Below are the code and all the weights of a small trained network. Each question names an input and a class and asks about switching units off, where a switched-off unit gives its printed mean instead of its output.

import numpy as np


def w(rows, s, z=0):
    codes = np.array(rows[::2]) - 128.0
    scale = np.full(codes.shape[1], s)
    scale[-1] = z or s
    return codes * scale


def f(y):
    return np.maximum(y, 0)


def log_softmax(a):
    a = a - a.max(-1, keepdims=True)
    return a - np.log(np.exp(a).sum(-1, keepdims=True))


def net(x, mask):
    res = np.array(x, float).reshape(1, 7) / 4 @ E
    y = f(res @ A[0][:, :-1].T + A[0][:, -1])
    res = res + np.where(mask, y, B[0][:, -1]) @ B[0][:, :-1]
    return log_softmax(res[-1] @ U[:, :-1].T + U[:, -1])


A, B = {}, {}
E = w([
[81,129,117,247,160],'x0',
[42,81,174,112,165],'x1',
[149,148,118,189,152],'x2',
[54,211,147,123,152],'x3',
[99,138,53,111,145],'x4',
[141,96,132,73,97],'x5',
[116,192,170,144,100],'x6',
],0.011)
A[0] = w([
[155,157,83,100,196,133],'N1',
[38,100,89,84,112,102],'N2',
[179,99,227,213,103,197],'N3',
[161,118,58,81,138,254],'N4',
[138,41,179,54,143,90],'N5',
[139,202,105,177,82,143],'N6',
[175,85,75,132,71,82],'N7',
[74,247,128,115,186,123],'N8',
[139,88,72,93,111,105],'N9',
[81,255,109,205,104,180],'N10',
[179,101,93,123,102,67],'N11',
[177,105,42,123,130,229],'N12',
[97,15,74,201,145,155],'N13',
],0.011,0.0058)
B[0] = w([
[169,65,85,111,162,159],'N1',
[127,146,174,158,157,174],'N2',
[193,143,174,74,142,219],'N3',
[102,142,41,65,148,203],'N4',
[18,97,128,85,222,192],'N5',
[127,147,140,55,114,193],'N6',
[93,191,51,160,82,173],'N7',
[150,135,72,195,63,222],'N8',
[134,103,125,62,170,163],'N9',
[178,137,84,131,57,254],'N10',
[113,127,83,140,115,160],'N11',
[202,210,38,2,37,204],'N12',
[237,122,201,90,73,203],'N13',
],0.0088,0.013)
U = w([
[198,103,255,138,120,140],'0',
[128,119,135,218,120,62],'1',
[40,79,123,127,172,3],'2',
[187,122,76,128,76,207],'3',
],0.0095,0.0037)

Each question gives the input, the list of numbers given to net, and the class t.
The units are the neurons (one row each of A and B). Each row of codes is followed by its name. A weight is (code - 128) times the scale printed after its matrix; where a second scale follows, it is the last column's (A, B and U).
mask holds one flag per neuron, in row order. A switched-off neuron (its flag False) gives its mean, the last column of its row in B, instead of its output. The means were averaged over made-up inputs and are rounded, as every weight is.
A unit's drop is (log p(t) with every unit on - log p(t) with that unit switched off) / (log p(t) with every unit on - log p(t) with every unit switched off).
The circuit of an input: a set's keep is (log p(t) with only the set's units on - log p(t) with every unit switched off) / (log p(t) with every unit on - log p(t) with every unit switched off). Starting from the 12 units with the biggest drops (on a tie, the unit counted first), units are removed one at a time, each time the one whose removal leaves the highest keep (on an exact tie, the one counted first), for as long as the keep stays at least 0.8.
circuit, biggest first: the units of the circuit, biggest drop first
most important unit: the unit with the biggest drop
k most important neurons: the k neurons with the biggest drops, biggest first
drop when u is switched off: that unit's drop, to one decimal
input [-5,7,-3,-5,-2,6,5], class 2: most important unit : N5
input [-6,2,-2,-2,7,1,1], class 2: circuit, biggest first : [N5, N10, N13]
input [4,4,-7,-3,7,-7,7], class 1: circuit, biggest first : [N12, N4]
input [-2,0,-6,-4,4,6,3], class 2: 2 most important neurons : [N5, N10]
input [2,-1,-4,0,-5,5,0], class 2: circuit, biggest first : [N13, N10, N12]
input [0,5,6,-7,-7,5,-5], class 0: circuit, biggest first : [N13, N3]
input [-1,7,-6,-3,2,-8,-7], class 2: 2 most important neurons : [N5, N3]
input [1,2,2,6,-6,4,1], class 0: 4 most important neurons : [N12, N4, N7, N3]
input [1,3,6,4,1,2,0], class 1: 2 most important neurons : [N12, N4]
input [7,7,5,6,-2,-2,3], class 3: 2 most important neurons : [N10, N8]
input [-2,8,-5,7,4,-4,5], class 1: 3 most important neurons : [N12, N2, N8]
input [-5,7,-1,-8,-8,-7,-8], class 0: 2 most important neurons : [N13, N3]
input [-8,4,0,1,5,3,-6], class 2: drop when N5 is switched off : 0.2
input [8,5,2,-2,-5,-7,6], class 0: circuit, biggest first : [N3]
input [-6,6,8,4,4,2,8], class 1: drop when N12 is switched off : 0.6
input [-3,0,2,-1,-5,7,7], class 0: drop when N10 is switched off : 0.0
